Below are the code and all the weights of a small trained network. Each question names an input and a class and asks about switching units off, where a switched-off unit gives its printed mean instead of its output.

import numpy as np


def w(rows, s, z=0):
    codes = np.array(rows[::2]) - 128.0
    scale = np.full(codes.shape[1], s)
    scale[-1] = z or s
    return codes * scale


def f(y):
    return y / 2 * (1 + np.tanh(0.7978845608 * (y + 0.044715 * y**3)))


def log_softmax(a):
    a = a - a.max(-1, keepdims=True)
    return a - np.log(np.exp(a).sum(-1, keepdims=True))


def net(x, mask):
    res = np.array(x, float).reshape(1, 8) / 4 @ E
    y = f(res @ A[0][:, :-1].T + A[0][:, -1])
    res = res + np.where(mask, y, B[0][:, -1]) @ B[0][:, :-1]
    return log_softmax(res[-1] @ U[:, :-1].T + U[:, -1])


A, B = {}, {}
E = w([
[139,126,198,132,66,73,186,121,114,155,178],'x0',
[110,217,194,239,182,49,2,123,161,135,124],'x1',
[88,44,168,200,165,94,170,166,215,148,188],'x2',
[128,186,187,156,174,177,44,172,139,198,49],'x3',
[60,43,105,84,158,62,161,201,237,66,54],'x4',
[37,102,40,89,37,113,91,217,104,96,130],'x5',
[149,152,32,175,211,85,109,203,92,239,155],'x6',
[205,130,107,122,176,93,103,151,166,194,102],'x7',
],0.0067)
A[0] = w([
[176,236,88,159,151,142,53,115,52,164,116,116],'N0',
[158,105,136,150,112,182,210,115,79,188,201,58],'N1',
[53,123,76,169,159,118,48,237,144,158,103,224],'N2',
[118,81,52,30,65,121,173,140,103,76,139,181],'N3',
[150,112,102,155,150,227,155,82,57,152,189,96],'N4',
[97,132,141,97,161,184,94,88,177,1,63,164],'N5',
[146,99,166,156,116,72,171,81,160,95,180,95],'N6',
[119,69,49,25,58,123,180,144,108,85,140,222],'N7',
[133,172,148,139,127,82,106,109,116,125,121,5],'N8',
[125,69,159,187,132,55,153,69,193,82,212,127],'N9',
[187,76,45,92,245,131,145,165,181,203,96,135],'N10',
[160,111,192,62,106,223,124,97,156,118,68,93],'N11',
[143,90,91,124,174,129,142,169,152,180,109,130],'N12',
],0.0084,0.0032)
B[0] = w([
[160,204,111,152,161,142,85,72,38,173,186,253],'N0',
[84,90,109,161,169,174,153,82,95,69,165,192],'N1',
[23,94,60,167,82,115,115,161,162,26,185,240],'N2',
[105,82,97,47,185,162,53,166,91,128,71,239],'N3',
[110,143,98,130,162,184,104,69,49,111,171,201],'N4',
[110,32,145,115,119,166,184,110,137,1,105,204],'N5',
[122,150,147,175,46,103,132,146,179,73,135,178],'N6',
[64,77,86,15,192,189,29,163,77,105,37,253],'N7',
[149,141,84,96,166,115,119,132,94,147,125,143],'N8',
[136,159,148,187,32,101,135,141,183,62,130,208],'N9',
[187,138,97,146,156,29,157,241,172,159,41,218],'N10',
[135,120,184,74,63,173,106,100,137,133,85,181],'N11',
[140,127,106,137,127,90,147,193,153,124,85,171],'N12',
],0.0088,0.011)
U = w([
[183,194,122,125,141,108,66,124,82,254,139,57],'0',
[108,149,132,175,119,168,123,61,91,128,195,142],'1',
[140,87,158,47,143,94,194,155,165,223,85,2],'2',
[186,119,108,144,196,98,203,128,100,157,98,110],'3',
[62,63,105,37,144,167,87,137,108,90,105,207],'4',
[147,95,206,100,65,168,161,107,178,109,89,132],'5',
[103,113,118,202,92,19,161,191,230,104,122,167],'6',
],0.0094,0.003)

Each question gives the input, the list of numbers given to net, and the class t.
The units are the neurons (one row each of A and B). Each row of codes is followed by its name. A weight is (code - 128) times the scale printed after its matrix; where a second scale follows, it is the last column's (A, B and U).
mask holds one flag per neuron, in row order. A switched-off neuron (its flag False) gives its mean, the last column of its row in B, instead of its output. The means were averaged over made-up inputs and are rounded, as every weight is.
A unit's drop is (log p(t) with every unit on - log p(t) with that unit switched off) / (log p(t) with every unit on - log p(t) with every unit switched off).
The circuit of an input: a set's keep is (log p(t) with only the set's units on - log p(t) with every unit switched off) / (log p(t) with every unit on - log p(t) with every unit switched off). Starting from the 12 units with the biggest drops (on a tie, the unit counted first), units are removed one at a time, each time the one whose removal leaves the highest keep (on an exact tie, the one counted first), for as long as the keep stays at least 0.8.
circuit, biggest first: the units of the circuit, biggest drop first
most important unit: the unit with the biggest drop
top k neurons: the k neurons with the biggest drops, biggest first
drop of u: that unit's drop, to one decimal
input [2,-3,6,-8,-7,-8,-3,7], class 1: top 2 neurons	N4; N1
input [-7,5,1,-4,-5,1,8,4], class 0: circuit, biggest first	N0
input [4,-6,5,2,7,-7,-3,-7], class 5: circuit, biggest first	N9; N2
input [-1,1,-1,-6,-3,-5,6,2], class 0: circuit, biggest first	N5; N2
input [8,-6,-6,-1,3,-2,7,7], class 2: circuit, biggest first	N10; N2
input [0,6,3,6,-1,-3,-1,2], class 0: circuit, biggest first	N5; N0
input [-8,-5,4,2,-7,-6,8,5], class 3: top 3 neurons	N10; N1; N12
input [1,-1,3,8,-1,-5,-1,5], class 0: top 2 neurons	N5; N2
input [-2,2,-5,-5,-2,-1,4,-6], class 0: circuit, biggest first	N2; N5
input [2,-5,7,-5,-1,-6,1,-5], class 1: top 2 neurons	N9; N1
input [7,8,2,8,-1,-8,-1,-6], class 0: top 4 neurons	N2; N5; N1; N8
input [8,-3,-1,-2,-7,-6,-8,-2], class 1: top 4 neurons	N4; N1; N10; N5
input [-8,7,-7,8,0,0,1,7], class 0: top 2 neurons	N0; N10
input [-6,-1,-4,-3,-4,-1,8,2], class 0: most important unit	N0
input [2,7,-1,1,-6,8,3,7], class 1: top 2 neurons	N2; N10
input [-6,1,4,6,-7,3,-4,-6], class 1: top 2 neurons	N7; N3
input [7,-6,-7,7,-6,-3,3,0], class 1: top 3 neurons	N1; N10; N4
input [7,7,-4,8,6,1,-1,0], class 6: top 2 neurons	N7; N3
input [-5,1,2,8,4,-8,-1,-7], class 5: top 2 neurons	N7; N3
input [0,-8,-2,3,-1,-4,8,6], class 3: top neuron	N10
input [0,7,1,-7,-4,3,7,-3], class 1: top 2 neurons	N10; N0
input [8,-3,0,4,-1,-2,4,2], class 3: drop of N7	0.1
input [-8,6,6,6,-5,-4,2,-4], class 0: drop of N5	0.9
input [6,6,-6,-5,7,0,-7,4], class 5: drop of N2	0.2
input [1,-3,3,-5,8,-6,7,1], class 6: drop of N1	0.0
